Questions about the row below.
1) Which number is the 1st entry from the left?
2) Which number is the last entry?
3) Which number is the largest entry?
[2912 9919 2780 8217]
1) 2912
2) 8217
3) 9919

Questions about the row below.
1) Read off the entry just right of 32.
2) Read off the entry just right of -27.
3) Read off the third entry from the right.
-6	32	-27	1
1) -27
2) 1
3) 32

Questions about the row below.
1) Read off the maximum.
2) Read off the smallest entry.
[154  91 155  93  32 217  88]
1) 217
2) 32

Questions about the array below.
1) Which number is the entry in the bottom-right corner?
2) Which number is the entry just left of the centre entry?
3) Which number is the entry just left of 0.2?
4) Which number is the entry in the bottom-left corner?
5) Which number is the largest entry in the last row?
6) Which number is the 3rd entry, reading row by row?
7) Which number is the top-right entry?
8) Which number is the second entry from the end, reading row by row?
[[0.6, 2.2, 0.6, -0.9, -1.6, 0.1, -1.9, 0.7, -1.2, -0.6, -1.2],
 [0.9, -1.8, -0.6, -0.8, 0.1, -1.6, 1.0, 1.3, 0.1, -1.3, 0.4],
 [0.1, -1.4, 1.7, 1.3, -1.6, -0.7, -1.4, -2.0, -1.6, 0.6, -0.4],
 [1.7, -0.4, -1.8, 0.2, -1.9, 2.3, 2.3, 0.9, -0.4, -0.7, 1.4],
 [-1.9, -1.1, -1.6, -1.4, -1.8, 0.9, 2.0, -1.1, -1.6, 1.5, 1.6],
 [0.3, -1.1, 1.1, -2.0, -1.4, -1.1, 2.2, 2.0, 1.6, -2.0, 1.9],
 [-0.7, -1.3, -0.3, 1.2, -0.4, -0.9, 1.2, 1.4, -1.7, -0.2, -1.3]]
1) -1.3
2) -1.9
3) -1.8
4) -0.7
5) 1.4
6) 0.6
7) -1.2
8) -0.2

[[23, 30, 49, 45, 55, 18, 88, 31, 64, 51], [78, 35, 68, 24, 60, 78, 88, 95, 35, 19], [80, 17, 44, 35, 26, 85, 8, 7, 48, 29], [90, 6, 43, 92, 4, 12, 88, 37, 95, 13], [52, 30, 24, 76, 38, 53, 13, 95, 15, 94], [63, 10, 43, 66, 74, 54, 97, 47, 67, 82], [69, 37, 43, 58, 55, 55, 47, 45, 67, 97], [6, 89, 91, 11, 39, 6, 96, 42, 51, 91], [95, 93, 70, 62, 35, 58, 58, 13, 31, 41], [78, 90, 18, 49, 78, 82, 21, 82, 84, 67], [87, 5, 76, 80, 51, 97, 93, 79, 41, 98], [76, 52, 38, 70, 84, 15, 20, 80, 93, 68]]
The entry just left of the largest entry?
A: 41
The entry just right of 26 -> 85
The minimum -> 4
The entry just left of the smallest entry is 92
The entry just left of 54?
A: 74

Read these off the array that follows.
1) The first entry, reading row by row?
2) The entry in the top-right corner?
3) The last entry, reading row by row?
4) The entry directly above the largest entry?
5) The first entry in the row that holds the largest entry?
6) The entry directly below 58?
7) The third entry in reading order?
8) The 3rd entry on the diagonal from the top-right corner?
[[52 31  3 58 39 53 31 57 47  9  7 54 53 42]
 [56 20 29 54 46 20 33 60 52 28 25 56 36 34]
 [28 20 40 51 39 35 46 38 49 48 36 29 20 45]
 [48 23 14 53 45 45 36 53 51 14 13 57 56 38]
 [27 14 26 49 52 44 50 43 54 29 24 43 43 38]
 [36 14 32 50 50 32 43 49 54 32 25 53 38 36]
 [31 24 10 56 42 60 42 45 49 23 16 34 42 47]
 [50 74 76 16 19 16 32 23 20 74 75 34 29 34]
 [39 51 35 45 43 36 36 51 28 51 56  4 10 42]
 [30 13 31 51 49 36 46 47 54 33 25 47 34 38]
 [43 22 54 47 45  9 37 49 48 56 47 40 14 35]
 [38 25 11 49 51 56 41 48 49 12 15 50 61 37]]
1) 52
2) 42
3) 37
4) 10
5) 50
6) 54
7) 3
8) 29
